Below is a small trained network, with its code and all its weights. Each question gives an input and a class and asks what happens when units are switched off, that is, made to give their printed mean instead of their output.

import numpy as np


def w(rows, s, z=0):
    codes = np.array(rows[::2]) - 128.0
    scale = np.full(codes.shape[1], s)
    scale[-1] = z or s
    return codes * scale


def norm(h):
    return h / np.sqrt((h * h).mean(-1, keepdims=True) + 1e-5)


def f(y):
    return y / 2 * (1 + np.tanh(0.7978845608 * (y + 0.044715 * y**3)))


def log_softmax(a):
    a = a - a.max(-1, keepdims=True)
    return a - np.log(np.exp(a).sum(-1, keepdims=True))


def net(x, mask):
    res = np.array(x, float).reshape(1, 6) / 4 @ E
    u = 0
    for l in range(3):
        y = f(norm(res) @ A[l][:, :-1].T + A[l][:, -1])
        res = res + np.where(mask[u : u + 4], y, B[l][:, -1]) @ B[l][:, :-1]
        u += 4
    return log_softmax(norm(res)[-1] @ U[:, :-1].T + U[:, -1])


A, B = {}, {}
E = w([
[76,255,184],'x0',
[132,105,2],'x1',
[131,129,126],'x2',
[19,35,120],'x3',
[125,126,128],'x4',
[129,127,127],'x5',
],0.0073)
A[0] = w([
[17,134,161,3],'0.n0',
[186,49,199,14],'0.n1',
[230,125,140,240],'0.n2',
[3,107,95,40],'0.n3',
],0.019,0.0019)
B[0] = w([
[194,6,108,208],'0.n0',
[146,195,76,215],'0.n1',
[56,97,129,254],'0.n2',
[128,196,112,230],'0.n3',
],0.024,0.0069)
A[1] = w([
[118,107,137,146],'1.n0',
[89,100,253,205],'1.n1',
[80,189,133,4],'1.n2',
[221,106,90,142],'1.n3',
],0.017,0.0013)
B[1] = w([
[148,135,178,132],'1.n0',
[255,172,51,204],'1.n1',
[70,162,89,238],'1.n2',
[60,232,106,254],'1.n3',
],0.013,0.0052)
A[2] = w([
[117,80,217,4],'2.n0',
[103,156,70,129],'2.n1',
[247,175,85,62],'2.n2',
[136,7,138,118],'2.n3',
],0.018,0.0038)
B[2] = w([
[93,157,75,125],'2.n0',
[117,95,243,250],'2.n1',
[191,173,92,207],'2.n2',
[163,5,66,169],'2.n3',
],0.021,0.011)
U = w([
[12,161,185,209],'0',
[180,229,87,2],'1',
[112,4,64,185],'2',
],0.014,0.0008)

Each question gives the input, the list of numbers given to net, and the class t.
The units are the neurons (one row each of A and B). Each row of codes is followed by its name. A weight is (code - 128) times the scale printed after its matrix; where a second scale follows, it is the last column's (A, B and U).
mask holds one flag per neuron, layer by layer. A switched-off neuron (its flag False) gives its mean, the last column of its row in B, instead of its output. The means were averaged over made-up inputs and are rounded, as every weight is.
A unit's drop is (log p(t) with every unit on - log p(t) with that unit switched off) / (log p(t) with every unit on - log p(t) with every unit switched off).
The circuit of an input: a set's keep is (log p(t) with only the set's units on - log p(t) with every unit switched off) / (log p(t) with every unit on - log p(t) with every unit switched off). Starting from all 12 units, units are removed one at a time, each time the one whose removal leaves the highest keep (on an exact tie, the one counted first), for as long as the keep stays at least 0.8.
circuit, biggest first: the units of the circuit, biggest drop first
k most important neurons: the k neurons with the biggest drops, biggest first
top k neurons in layer l: the k neurons of layer l with the biggest drops, biggest first
drop when u is switched off: that unit's drop, to one decimal
input [-1,6,-7,2,4,3], class 0: 3 most important neurons -> (1.n1, 0.n1, 0.n0)
input [0,-2,6,7,-6,4], class 1: circuit, biggest first -> (0.n3)
input [-8,-1,2,8,3,0], class 1: 2 most important neurons -> (0.n2, 0.n3)
input [-3,1,-4,-7,6,3], class 2: 4 most important neurons -> (0.n2, 0.n3, 1.n3, 0.n1)
input [-1,-6,8,5,3,-5], class 1: 4 most important neurons -> (0.n2, 0.n1, 1.n3, 0.n3)
input [-3,3,7,-7,-4,1], class 2: 3 most important neurons -> (0.n2, 0.n3, 1.n3)
input [4,7,-1,0,4,-6], class 0: 3 most important neurons -> (1.n1, 0.n0, 0.n1)
input [7,-2,6,3,-2,-1], class 2: top 2 neurons in layer 0 -> (0.n0, 0.n1)
input [8,-4,8,1,4,1], class 2: 2 most important neurons -> (0.n1, 0.n3)
input [-1,-7,-1,1,-4,-3], class 1: 3 most important neurons -> (0.n2, 1.n2, 2.n2)
input [-4,-4,3,-4,-6,-6], class 0: 2 most important neurons -> (0.n2, 0.n1)
input [-6,-7,-5,-4,6,-1], class 0: 2 most important neurons -> (0.n2, 0.n1)
input [-5,2,4,6,4,7], class 0: 2 most important neurons -> (1.n1, 2.n1)
input [-1,-5,-8,1,-1,3], class 1: circuit, biggest first -> (0.n1)
input [-5,8,-5,8,0,-3], class 0: 2 most important neurons -> (0.n3, 2.n3)
input [-5,-4,6,0,-4,-3], class 0: top 3 neurons in layer 0 -> (0.n2, 0.n1, 0.n0)
input [7,-1,3,8,-5,-5], class 2: 2 most important neurons -> (0.n0, 0.n1)
input [-7,0,-7,2,5,5], class 1: 4 most important neurons -> (0.n2, 0.n1, 1.n2, 2.n3)
input [4,-2,4,7,-5,0], class 2: top 2 neurons in layer 0 -> (0.n0, 0.n1)
input [-2,-6,-2,-3,-5,-2], class 0: circuit, biggest first -> (0.n2)
input [2,8,-4,3,6,1], class 1: top 2 neurons in layer 0 -> (0.n3, 0.n2)
input [-5,-7,-1,-7,4,0], class 0: drop when 0.n2 is switched off -> 1.0
input [7,-4,-7,3,8,1], class 2: drop when 0.n0 is switched off -> 0.8
input [1,4,7,3,0,-8], class 1: drop when 0.n3 is switched off -> 1.3
input [-2,-5,-8,5,5,4], class 1: drop when 0.n2 is switched off -> 0.2
